Below is a small trained network, with its code and all its weights. Each question gives an input and a class and asks what happens when units are switched off, that is, made to give their printed mean instead of their output.

import numpy as np


def w(rows, s, z=0):
    codes = np.array(rows[::2]) - 128.0
    scale = np.full(codes.shape[1], s)
    scale[-1] = z or s
    return codes * scale


def f(y):
    return np.maximum(y, 0)


def log_softmax(a):
    a = a - a.max(-1, keepdims=True)
    return a - np.log(np.exp(a).sum(-1, keepdims=True))


def net(x, mask):
    res = np.array(x, float).reshape(1, 7) / 4 @ E
    y = f(res @ A[0][:, :-1].T + A[0][:, -1])
    res = res + np.where(mask, y, B[0][:, -1]) @ B[0][:, :-1]
    return log_softmax(res[-1] @ U[:, :-1].T + U[:, -1])


A, B = {}, {}
E = w([
[92,48,66,214],'x0',
[114,78,74,182],'x1',
[140,155,25,50],'x2',
[10,144,88,83],'x3',
[54,96,101,187],'x4',
[36,2,170,40],'x5',
[173,63,153,163],'x6',
],0.0079)
A[0] = w([
[184,218,110,96,100],'n0',
[114,147,97,55,193],'n1',
[82,82,168,94,163],'n2',
[160,182,164,116,155],'n3',
[143,128,186,116,243],'n4',
[103,211,118,125,214],'n5',
[168,131,163,251,201],'n6',
[164,117,166,218,218],'n7',
[49,96,84,86,252],'n8',
],0.016,0.0046)
B[0] = w([
[154,184,151,148,239],'n0',
[60,165,152,65,209],'n1',
[89,28,227,143,202],'n2',
[207,163,149,22,206],'n3',
[209,172,175,179,198],'n4',
[161,166,79,80,213],'n5',
[182,85,44,102,246],'n6',
[254,53,92,162,226],'n7',
[35,62,131,60,227],'n8',
],0.0088,0.014)
U = w([
[210,80,31,194,47],'0',
[204,230,162,113,64],'1',
[9,116,56,47,162],'2',
[106,55,237,152,253],'3',
],0.011,0.00065)

Each question gives the input, the list of numbers given to net, and the class t.
The units are the neurons (one row each of A and B). Each row of codes is followed by its name. A weight is (code - 128) times the scale printed after its matrix; where a second scale follows, it is the last column's (A, B and U).
mask holds one flag per neuron, in row order. A switched-off neuron (its flag False) gives its mean, the last column of its row in B, instead of its output. The means were averaged over made-up inputs and are rounded, as every weight is.
A unit's drop is (log p(t) with every unit on - log p(t) with that unit switched off) / (log p(t) with every unit on - log p(t) with every unit switched off).
The circuit of an input: a set's keep is (log p(t) with only the set's units on - log p(t) with every unit switched off) / (log p(t) with every unit on - log p(t) with every unit switched off). Starting from all 9 units, units are removed one at a time, each time the one whose removal leaves the highest keep (on an exact tie, the one counted first), for as long as the keep stays at least 0.8.
circuit, biggest first: the units of the circuit, biggest drop first
top k neurons: the k neurons with the biggest drops, biggest first
drop of u: that unit's drop, to one decimal
input [3,6,7,7,3,-8,6], class 2: circuit, biggest first : n7, n4
input [-4,-1,-6,-6,3,-5,-1], class 0: circuit, biggest first : n6
input [5,-1,0,3,-8,-1,-3], class 2: top 4 neurons : n4, n7, n3, n0
input [5,7,3,-6,8,6,-2], class 2: top 2 neurons : n8, n4
input [-3,5,5,-5,2,5,2], class 3: top 2 neurons : n6, n5
input [-3,0,-4,0,6,-6,-4], class 0: top 2 neurons : n6, n7
input [-4,-1,-8,-6,-7,2,2], class 0: top 3 neurons : n7, n6, n1
input [2,-4,4,-7,-3,7,-6], class 3: drop of n6 : 0.4
input [1,4,-4,-8,-3,7,8], class 0: drop of n7 : 0.1
input [6,3,-5,1,7,4,7], class 0: drop of n7 : 3.7
